Below are the code and all the weights of a small trained network. Each question names an input and a target symbol and asks about switching units off, where a switched-off unit gives its printed mean instead of its output.

import numpy as np


def w(rows, s, z=0):
    codes = np.array(rows[::2]) - 128.0
    scale = np.full(codes.shape[1], s)
    scale[-1] = z or s
    return codes * scale


def norm(h):
    return h / np.sqrt((h * h).mean(-1, keepdims=True) + 1e-5)


def f(y):
    return np.maximum(y, 0)


def softmax(a):
    e = np.exp(a - a.max(-1, keepdims=True))
    return e / e.sum(-1, keepdims=True)


def log_softmax(a):
    a = a - a.max(-1, keepdims=True)
    return a - np.log(np.exp(a).sum(-1, keepdims=True))


def net(x, mask):
    ids = ['ΔΘΛΠΣΩαβγεζημτφψ'.index(c) for c in x.split()]
    T = len(ids)
    res = E[ids] + P[:T]
    r = norm(res)
    for j in range(2):
        rows = slice(3 * j, 3 * j + 3)
        q, k, v = (r @ M[0][rows].T for M in (Q, K, V))
        z = softmax(np.where(np.tri(T) > 0, q @ k.T / 3**0.5, -1e9)) @ v
        o = O[0][rows]
        res = res + np.where(mask[j], z, o[:, -1]) @ o[:, :-1]
    y = f(norm(res) @ A[0][:, :-1].T + A[0][:, -1])
    res = res + np.where(mask[2:10], y, B[0][:, -1]) @ B[0][:, :-1]
    return log_softmax(norm(res)[-1] @ U[:, :-1].T + U[:, -1])


Q, K, V, O, A, B = {}, {}, {}, {}, {}, {}
E = w([
[190,30,2,96],'Δ',
[125,131,112,141],'Θ',
[120,140,139,148],'Λ',
[116,128,137,131],'Π',
[121,138,115,155],'Σ',
[121,140,138,145],'Ω',
[128,137,165,145],'α',
[137,110,145,115],'β',
[134,114,108,121],'γ',
[126,131,107,141],'ε',
[148,116,135,133],'ζ',
[140,121,158,126],'η',
[136,112,122,117],'μ',
[141,114,161,123],'τ',
[125,140,142,146],'φ',
[135,110,117,115],'ψ',
],0.0076)
P = w([
[128,135,112,120],'0',
[3,140,117,88],'1',
[198,71,102,169],'2',
[108,191,108,71],'3',
[57,84,121,136],'4',
[203,138,95,128],'5',
[50,206,113,98],'6',
[133,27,111,179],'7',
],0.0044)
Q[0] = w([
[172,56,100,190],'h1',
[44,136,110,136],'h1',
[65,61,153,173],'h1',
[202,163,114,143],'h2',
[176,5,136,203],'h2',
[46,87,142,119],'h2',
],0.013)
K[0] = w([
[217,215,110,109],'h1',
[145,39,156,242],'h1',
[209,90,106,155],'h1',
[77,214,143,28],'h2',
[254,228,90,106],'h2',
[181,55,117,235],'h2',
],0.0097)
V[0] = w([
[98,126,24,91],'h1',
[124,108,99,79],'h1',
[149,99,157,62],'h1',
[103,79,147,49],'h2',
[125,179,140,187],'h2',
[120,151,254,111],'h2',
],0.0076)
O[0] = w([
[75,255,164,208,183],'h1',
[46,161,109,207,180],'h1',
[85,55,25,209,169],'h1',
[102,20,156,185,253],'h2',
[193,216,165,2,52],'h2',
[157,7,82,25,130],'h2',
],0.0046,0.00062)
A[0] = w([
[135,67,104,67,20],'n1',
[89,154,94,97,204],'n2',
[134,76,102,74,32],'n3',
[184,162,138,9,155],'n4',
[56,129,166,86,161],'n5',
[210,139,142,174,98],'n6',
[114,98,190,128,115],'n7',
[150,66,121,76,2],'n8',
],0.011,0.0033)
B[0] = w([
[163,156,209,157,199],'n1',
[209,111,143,110,181],'n2',
[161,155,202,161,190],'n3',
[2,104,66,94,253],'n4',
[199,111,74,115,189],'n5',
[209,111,67,85,155],'n6',
[156,120,76,111,149],'n7',
[148,167,191,147,189],'n8',
],0.009,0.0059)
U = w([
[130,124,121,132,52],'Δ',
[166,204,140,124,51],'Θ',
[87,121,85,89,151],'Λ',
[214,117,73,93,116],'Π',
[112,215,97,72,63],'Σ',
[85,116,80,87,158],'Ω',
[115,112,210,47,200],'α',
[82,2,101,166,60],'β',
[92,164,134,181,250],'γ',
[155,207,143,137,65],'ε',
[168,97,79,141,74],'ζ',
[173,100,185,145,83],'η',
[94,119,123,171,185],'μ',
[171,74,186,155,189],'τ',
[85,114,95,91,133],'φ',
[89,137,125,173,118],'ψ',
],0.014,0.0027)

Each question gives the input, a string of symbols that net reads in full, and the target symbol t.
The units are the heads (3 rows each of Q, K, V and O) and the neurons (one row each of A and B). Each row of codes is followed by its name. A weight is (code - 128) times the scale printed after its matrix; where a second scale follows, it is the last column's (O, A, B and U).
mask holds one flag per unit, heads first, then neurons. A switched-off unit (its flag False) gives its mean, the last column of its rows in O or B, instead of its output. The means were averaged over made-up inputs and are rounded, as every weight is.
A unit's drop is (log p(t) with every unit on - log p(t) with that unit switched off) / (log p(t) with every unit on - log p(t) with every unit switched off).
The circuit of an input: a set's keep is (log p(t) with only the set's units on - log p(t) with every unit switched off) / (log p(t) with every unit on - log p(t) with every unit switched off). Starting from all 10 units, units are removed one at a time, each time the one whose removal leaves the highest keep (on an exact tie, the one counted first), for as long as the keep stays at least 0.8.
units of the circuit, in order: the units of the circuit, biggest drop first
top k neurons: the k neurons with the biggest drops, biggest first
which heads matter: for each layer, one digit per head in row order, 1 if its drop is at least 0.15 and else 0, layers parted by /
drop when u is switched off: that unit's drop, to one decimal
input ζ α ψ β τ η, target β: units of the circuit, in order	h2
input α γ Θ, target α: units of the circuit, in order	h2, n4, n1, n3
input ε φ α τ φ Π η α, target Π: top 2 neurons	n6, n4
input Ω Σ Π γ α, target Π: which heads matter	10
input α ε Ω α Σ Π, target α: units of the circuit, in order	n4, h2, n1, n3
input ε Π Σ Π β β Π, target β: which heads matter	01
input α φ Π Θ β γ Σ μ, target γ: which heads matter	11
input Ω α τ ε, target α: units of the circuit, in order	h2, n4, n1, n3
input Π τ β Σ τ Π α, target τ: units of the circuit, in order	h2, n4
input α Π α β ε ψ, target β: drop when n1 is switched off	0.0
input η β α α γ ζ ψ, target γ: drop when n4 is switched off	0.2
input ζ γ α γ Ω ε, target γ: drop when h1 is switched off	0.7
input ζ γ Π Π τ, target Π: drop when n1 is switched off	0.0
input Π Π β, target Π: units of the circuit, in order	n6
